Below is a small trained network, with its code and all its weights. Each question gives an input and a class and asks what happens when units are switched off, that is, made to give their printed mean instead of their output.

import numpy as np


def w(rows, s, z=0):
    codes = np.array(rows[::2]) - 128.0
    scale = np.full(codes.shape[1], s)
    scale[-1] = z or s
    return codes * scale


def norm(h):
    return h / np.sqrt((h * h).mean(-1, keepdims=True) + 1e-5)


def f(y):
    return np.maximum(y, 0)


def log_softmax(a):
    a = a - a.max(-1, keepdims=True)
    return a - np.log(np.exp(a).sum(-1, keepdims=True))


def net(x, mask):
    res = np.array(x, float).reshape(1, 6) / 4 @ E
    u = 0
    for l in range(2):
        y = f(norm(res) @ A[l][:, :-1].T + A[l][:, -1])
        res = res + np.where(mask[u : u + 9], y, B[l][:, -1]) @ B[l][:, :-1]
        u += 9
    return log_softmax(norm(res)[-1] @ U[:, :-1].T + U[:, -1])


A, B = {}, {}
E = w([
[48,146,1,95,97],'x0',
[159,157,131,99,181],'x1',
[148,226,182,85,54],'x2',
[221,231,156,187,199],'x3',
[12,129,152,151,171],'x4',
[82,92,98,56,193],'x5',
],0.0039)
A[0] = w([
[227,157,110,80,166,78],'L0N1',
[78,147,113,1,73,94],'L0N2',
[92,66,88,79,180,139],'L0N3',
[184,61,219,118,84,26],'L0N4',
[153,164,151,142,85,174],'L0N5',
[108,215,34,76,161,3],'L0N6',
[143,135,222,181,222,111],'L0N7',
[138,123,133,213,107,118],'L0N8',
[142,169,160,97,70,76],'L0N9',
],0.0068,0.0035)
B[0] = w([
[21,77,146,94,146,207],'L0N1',
[82,197,140,73,65,232],'L0N2',
[141,69,35,194,151,242],'L0N3',
[218,146,139,223,58,197],'L0N4',
[143,60,98,72,118,231],'L0N5',
[244,100,143,225,2,189],'L0N6',
[48,163,90,94,117,253],'L0N7',
[128,154,128,79,55,192],'L0N8',
[95,46,127,121,199,184],'L0N9',
],0.0058,0.0034)
A[1] = w([
[155,25,195,103,109,34],'L1N1',
[175,193,87,166,107,91],'L1N2',
[63,99,122,222,95,91],'L1N3',
[178,187,227,116,255,184],'L1N4',
[186,169,59,164,58,228],'L1N5',
[53,131,123,119,92,102],'L1N6',
[72,170,189,207,188,133],'L1N7',
[229,181,137,196,65,48],'L1N8',
[56,142,90,71,68,250],'L1N9',
],0.0065,0.002)
B[1] = w([
[219,117,154,133,95,165],'L1N1',
[169,118,201,174,193,173],'L1N2',
[68,173,70,117,123,185],'L1N3',
[69,184,37,73,2,175],'L1N4',
[146,147,231,162,209,254],'L1N5',
[150,167,104,134,145,179],'L1N6',
[142,190,134,67,71,164],'L1N7',
[184,86,212,108,179,216],'L1N8',
[169,204,128,130,184,246],'L1N9',
],0.0063,0.0053)
U = w([
[235,108,203,146,135,169],'0',
[74,7,1,179,191,1],'1',
[72,241,91,79,84,178],'2',
],0.0099,0.0021)

Each question gives the input, the list of numbers given to net, and the class t.
The units are the neurons (one row each of A and B). Each row of codes is followed by its name. A weight is (code - 128) times the scale printed after its matrix; where a second scale follows, it is the last column's (A, B and U).
mask holds one flag per neuron, layer by layer. A switched-off neuron (its flag False) gives its mean, the last column of its row in B, instead of its output. The means were averaged over made-up inputs and are rounded, as every weight is.
A unit's drop is (log p(t) with every unit on - log p(t) with that unit switched off) / (log p(t) with every unit on - log p(t) with every unit switched off).
The circuit of an input: a set's keep is (log p(t) with only the set's units on - log p(t) with every unit switched off) / (log p(t) with every unit on - log p(t) with every unit switched off). Starting from the 12 units with the biggest drops (on a tie, the unit counted first), units are removed one at a time, each time the one whose removal leaves the highest keep (on an exact tie, the one counted first), for as long as the keep stays at least 0.8.
units of the circuit, in order: the units of the circuit, biggest drop first
k most important neurons: the k neurons with the biggest drops, biggest first
k most important neurons of layer l: the k neurons of layer l with the biggest drops, biggest first
drop of u: that unit's drop, to one decimal
input [5,1,1,1,-3,6], class 0: units of the circuit, in order	L0N6
input [7,-4,-3,3,-8,2], class 0: units of the circuit, in order	L0N6; L1N5
input [5,8,1,0,8,-8], class 0: units of the circuit, in order	L0N6; L0N7; L1N2
input [6,-2,4,1,-8,6], class 0: 3 most important neurons of layer 1	L1N5; L1N4; L1N3
input [-3,8,-4,5,1,8], class 2: 2 most important neurons of layer 1	L1N4; L1N7
input [7,-6,-3,1,-6,0], class 0: units of the circuit, in order	L1N5; L0N7
input [-1,-2,-8,6,-2,0], class 2: 4 most important neurons	L0N5; L0N3; L1N7; L0N6
input [-5,0,7,7,0,-5], class 2: 2 most important neurons of layer 0	L0N6; L0N3
input [1,-4,-7,4,8,-8], class 2: drop of L1N7	0.1
input [-4,3,-1,-5,5,-5], class 2: drop of L0N6	0.2
input [-8,8,1,0,-1,1], class 2: drop of L1N4	0.3
